Below are the code and all the weights of a small trained network. Each question names an input and a target symbol and asks about switching units off, where a switched-off unit gives its printed mean instead of its output.

import numpy as np


def w(rows, s, z=0):
    codes = np.array(rows[::2]) - 128.0
    scale = np.full(codes.shape[1], s)
    scale[-1] = z or s
    return codes * scale


def norm(h):
    return h / np.sqrt((h * h).mean(-1, keepdims=True) + 1e-5)


def f(y):
    return y / 2 * (1 + np.tanh(0.7978845608 * (y + 0.044715 * y**3)))


def softmax(a):
    e = np.exp(a - a.max(-1, keepdims=True))
    return e / e.sum(-1, keepdims=True)


def log_softmax(a):
    a = a - a.max(-1, keepdims=True)
    return a - np.log(np.exp(a).sum(-1, keepdims=True))


def net(x, mask):
    ids = ['Ωαβγδεηθλμξπστφ'.index(c) for c in x.split()]
    T = len(ids)
    res = E[ids] + P[:T]
    r = norm(res)
    for j in range(2):
        rows = slice(3 * j, 3 * j + 3)
        q, k, v = (r @ M[0][rows].T for M in (Q, K, V))
        z = softmax(np.where(np.tri(T) > 0, q @ k.T / 3**0.5, -1e9)) @ v
        o = O[0][rows]
        res = res + np.where(mask[j], z, o[:, -1]) @ o[:, :-1]
    y = f(norm(res) @ A[0][:, :-1].T + A[0][:, -1])
    res = res + np.where(mask[2:6], y, B[0][:, -1]) @ B[0][:, :-1]
    return log_softmax(norm(res)[-1] @ U[:, :-1].T + U[:, -1])


Q, K, V, O, A, B = {}, {}, {}, {}, {}, {}
E = w([
[110,51,71,123,150,71],'Ω',
[50,177,155,105,198,85],'α',
[33,136,77,189,113,36],'β',
[110,150,138,188,214,92],'γ',
[103,48,102,144,153,28],'δ',
[99,178,47,141,189,191],'ε',
[69,36,130,128,122,6],'η',
[3,145,102,175,120,66],'θ',
[154,83,94,172,219,122],'λ',
[86,57,130,124,165,61],'μ',
[108,109,69,167,64,200],'ξ',
[74,56,167,172,110,54],'π',
[52,99,59,121,78,196],'σ',
[144,179,82,140,59,86],'τ',
[63,54,125,135,132,138],'φ',
],0.0054)
P = w([
[52,98,4,227,116,60],'0',
[79,101,47,194,120,71],'1',
[92,113,74,175,115,82],'2',
[106,124,102,156,118,89],'3',
[126,130,132,130,110,102],'4',
[135,134,145,114,120,96],'5',
[139,135,166,100,118,97],'6',
],0.0029)
Q[0] = w([
[212,177,170,120,33,213],'h1',
[119,64,100,172,137,141],'h1',
[191,2,164,93,252,81],'h1',
[111,162,177,75,139,121],'h2',
[73,185,47,152,63,126],'h2',
[69,78,61,116,183,80],'h2',
],0.018)
K[0] = w([
[94,81,35,170,127,73],'h1',
[176,92,141,89,134,125],'h1',
[250,208,80,120,192,80],'h1',
[86,111,110,99,136,137],'h2',
[201,103,164,82,41,145],'h2',
[170,154,164,76,202,170],'h2',
],0.017)
V[0] = w([
[126,132,7,45,132,99],'h1',
[117,2,154,122,201,205],'h1',
[219,129,92,196,165,76],'h1',
[111,39,195,147,207,171],'h2',
[224,108,130,149,127,132],'h2',
[105,68,168,104,62,180],'h2',
],0.0085)
O[0] = w([
[183,113,97,4,155,176,223],'h1',
[154,170,47,147,3,160,125],'h1',
[229,177,170,103,156,69,208],'h1',
[48,167,12,176,220,130,107],'h2',
[198,176,87,96,127,90,53],'h2',
[150,31,79,143,160,87,2],'h2',
],0.0056)
A[0] = w([
[189,104,108,162,172,189,51],'n1',
[166,181,86,132,66,116,3],'n2',
[236,101,139,220,176,249,136],'n3',
[174,132,197,209,216,89,70],'n4',
],0.011,0.0034)
B[0] = w([
[84,7,93,93,163,120,104],'n1',
[100,70,127,186,194,94,219],'n2',
[92,176,154,125,122,62,141],'n3',
[157,114,109,140,131,167,254],'n4',
],0.019,0.0027)
U = w([
[222,203,76,76,124,51,10],'Ω',
[178,42,197,105,244,198,89],'α',
[134,133,118,126,118,138,23],'β',
[89,253,25,87,146,143,74],'γ',
[94,181,140,185,61,84,88],'δ',
[204,28,21,52,147,121,51],'ε',
[118,131,89,187,229,48,227],'η',
[204,126,215,46,41,150,254],'θ',
[119,139,119,123,119,126,51],'λ',
[124,71,97,254,28,168,170],'μ',
[9,117,217,126,158,211,115],'ξ',
[106,181,128,43,150,132,102],'π',
[74,58,112,70,60,10,105],'σ',
[76,52,29,92,71,243,123],'τ',
[218,204,118,201,132,234,133],'φ',
],0.0096,0.0034)

Each question gives the input, a string of symbols that net reads in full, and the target symbol t.
The units are the heads (3 rows each of Q, K, V and O) and the neurons (one row each of A and B). Each row of codes is followed by its name. A weight is (code - 128) times the scale printed after its matrix; where a second scale follows, it is the last column's (O, A, B and U).
mask holds one flag per unit, heads first, then neurons. A switched-off unit (its flag False) gives its mean, the last column of its rows in O or B, instead of its output. The means were averaged over made-up inputs and are rounded, as every weight is.
A unit's drop is (log p(t) with every unit on - log p(t) with that unit switched off) / (log p(t) with every unit on - log p(t) with every unit switched off).
The circuit of an input: a set's keep is (log p(t) with only the set's units on - log p(t) with every unit switched off) / (log p(t) with every unit on - log p(t) with every unit switched off). Starting from all 6 units, units are removed one at a time, each time the one whose removal leaves the highest keep (on an exact tie, the one counted first), for as long as the keep stays at least 0.8.
circuit, biggest first: the units of the circuit, biggest drop first
most important unit: the unit with the biggest drop
k most important neurons: the k neurons with the biggest drops, biggest first
heads that matter: for each layer, one digit per head in row order, 1 if its drop is at least 0.15 and else 0, layers parted by /
input δ φ δ, target Ω: most important unit => n2
input η θ τ Ω π, target α: circuit, biggest first => (h1, n4)
input ξ γ π, target φ: circuit, biggest first => (h1, n4)
input Ω μ ε, target η: circuit, biggest first => (h1, n2)
input Ω δ σ λ γ η, target φ: circuit, biggest first => (h1, n4)
input Ω ε θ ξ θ, target σ: heads that matter => 11
input δ ξ η θ, target σ: heads that matter => 01
input Ω η σ α λ λ, target η: heads that matter => 10
input Ω α ε λ φ δ Ω, target η: heads that matter => 10
input θ γ α θ, target ξ: circuit, biggest first => (h1, n2)
input ξ φ μ ε τ α ξ, target θ: heads that matter => 01
input α τ β σ μ ε, target τ: heads that matter => 10
input γ Ω σ ξ δ λ δ, target η: circuit, biggest first => (n2, h1)
input Ω τ λ ε, target θ: most important unit => h2
input π μ φ π, target μ: 2 most important neurons => (n2, n3)
input α θ Ω μ, target ξ: heads that matter => 01
input π α τ α Ω, target ξ: heads that matter => 00
input θ ξ μ λ γ μ, target φ: heads that matter => 10
input η μ θ δ σ θ ξ, target τ: heads that matter => 10
input ξ β τ γ θ, target θ: heads that matter => 01
input Ω μ α μ Ω φ, target ξ: most important neuron => (n4)
